(in the rows, 128 means zero)
Group, then class
[180 138 150 187 146 179 133 164  86  97 139  96 135 159 170 175  56 157
  90 164 143 133 107  82 127  89 136 125]	<47>:[82]
[142 110 157 159 124 137 145 170 139 117  82 115 134 158 130 159 100 142
  98 167 146 109  86  90 120  95 166 115]	<48>:[76]
[168 110 171 184 133 145 139 174 118 101 128 102 113 176 175 176  67 170
  92 173 125 119  79  96 138  95 152 122]	<48>:[81]
[152 106 155 188 119 171 130 173 133 107 101 101 135 161 145 170  78 158
  95 162 153 124  81  83 127  96 164 128]	<48>:[76]
[169 148 133 153 137 155 138 168 104  97 107 113 131 163 118 176  68 123
 108 162 160 117  99  51 121  63 119 140]	<47>:[82]
[153 116 156 171 123 152  98 174 128 108 114 108 115 164 153 168  85 156
  92 181 141 126  92  89 127  98 156 130]	<48>:[76]
[140 117 158 174 114 163 132 171 121 114 116 101 132 162 145 172  77 159
 109 190 143 119  66  88 123  92 159 125]	<48>:[81]
[175 152 150 183 156 162 134 169  90  99 122 103 123 153 153 184  64 166
  94 157 138 136  92  72 115  88 139 126]	<47>:[82]
[156 137 148 174 133 153 125 168 115 115 113 100 134 159 131 167  80 142
  97 156 145 115  96 101 115  95 154 124]	<48>:[76]
[147 108 146 187 126 132 122 173 138 109 114 121 127 157 156 165  93 148
  90 178 149 129  92  80 122 111 155 132]	<48>:[76]
[168 137 144 177 141 166 133 170 106 110 121  97 113 164 131 174  90 160
 106 149 138 115 103  79 123  77 159 124]	<47>:[82]
[174 172 148 158 145 158 130 159  82 109 139 105 133 146 142 169  70 134
 102 136 148 132 106  85 126  89 120 122]	<47>:[83]
[138 108 144 131 120 138 142 148 138 126 114 120 117 160 110 152 108 154
 120 133 126 105 100 109 123  98 169 114]	<48>:[81]
[149 124 153 180 128 138 131 172 119 114 116 107 108 165 148 176  85 158
  89 160 120 127  37  90 119 107 141 113]	<48>:[76]
[177 153 145 169 151 177 141 154  82 107 130  97 125 148 146 176  69 148
 113 160 138 132 109  86 122  82 117 131]	<47>:[83]
[154  99 158 175 121 147 136 164 130 123 118 100 124 168 138 160  94 155
 114 158 142 110  93  75 134  96 166 129]	<48>:[81]
[142 129 163 175 124 161 132 185 130 117 128  97 128 169 144 188  74 157
 109 154 146 114  95  80 124  88 167 126]	<48>:[81]
[141 105 151 175 107 162 144 190 126 109 101 108 125 170 133 172  82 148
 114 162 152 106  79  74 113  73 165 129]	<48>:[76]
[160 121 163 187 136 147 130 175 131 120 123  98 103 167 159 168  98 172
  98 160 130 133  92  93 138 101 166 118]	<48>:[81]
[176 173 145 161 152 156 143 166  68 101 125  98 135 157 132 172  80 133
 100 151 149 135 105  95 113  86 100 129]	<47>:[83]
[146 101 142 190 132 157 129 166 139 118 112 102 116 163 139 167  78 154
  96 157 135 113  75  85 118 101 169 134]	<48>:[81]
[168 176 149 152 160 160 115 162  84 101 120 104 142 139 142 168  87 141
  99 152 116 132 112  77 123  79 132 127]	<47>:[83]
[167 163 126 154 178 164 136 164  92 108 119  87 134 152 134 177  71 146
  98 164 141 129 113  73 120  83 126 125]	<47>:[83]
[144 122 152 161 124 177 141 169 134 127 103 104 117 147 144 168  90 165
 124 139 135 127  90 100 133  94 147 126]	<48>:[81]
[145  98 153 185 108 172 142 180 127 113 108  96 121 177 146 185  78 158
 111 161 140 113  82  75 121  84 163 129]	<48>:[81]
[141 126 137 165 117 173 132 187 120  96  91 101 143 166 138 183  77 149
  96 182 156 113  89  71 113  72 139 129]	<48>:[76]
[187 171 150 171 166 155 131 153  82 105 141  94 104 149 164 169  76 166
  89 165 118 139 111  82 124  97 127 113]	<47>:[83]
[156 109 157 164 128 137 127 158 127 121 138  89 120 163 148 159  96 155
 103 160 121 120 102 107 135 112 159 137]	<48>:[81]
[178 144 147 172 146 169 136 163  82 101 146  95 136 154 130 174  63 147
  99 149 140 115 100  63 117  79 138 132]	<47>:[83]
[160 120 151 173 137 143 129 157 128 118 125 108 102 156 162 160  94 182
 103 151 130 129  94 103 136 112 158 112]	<48>:[81]
[172 151 145 171 135 196 144 178  60 101 124  94 146 160 138 183  36 127
 113 149 170 121 104  59 111  64 105 134]	<47>:[83]
[152 123 174 176 124 127 123 186 133 107 122 109 124 168 154 174  90 156
  87 175 135 124  89  89 131 106 158 112]	<48>:[76]
[164 115 162 196 129 173 139 196 108 103 106  91 137 168 152 188  84 150
  92 180 167 116  73  59 127  70 157 126]	<48>:[76]
[160 117 152 185 139 147 128 166 129 116 123 102 112 158 170 168  92 173
  97 156 129 127  98  93 132 111 165 134]	<48>:[81]
[124  84 130 152 102 138 128 149 144 119  90 144 127 162 109 154  94 154
 126 133 156 107  98  93 119  88 182 124]	<48>:[81]
[173 155 136 163 161 159 130 157  94 105 111 105 125 147 128 166  78 158
 109 148 148 126 103  75 125  78 143 128]	<47>:[82]
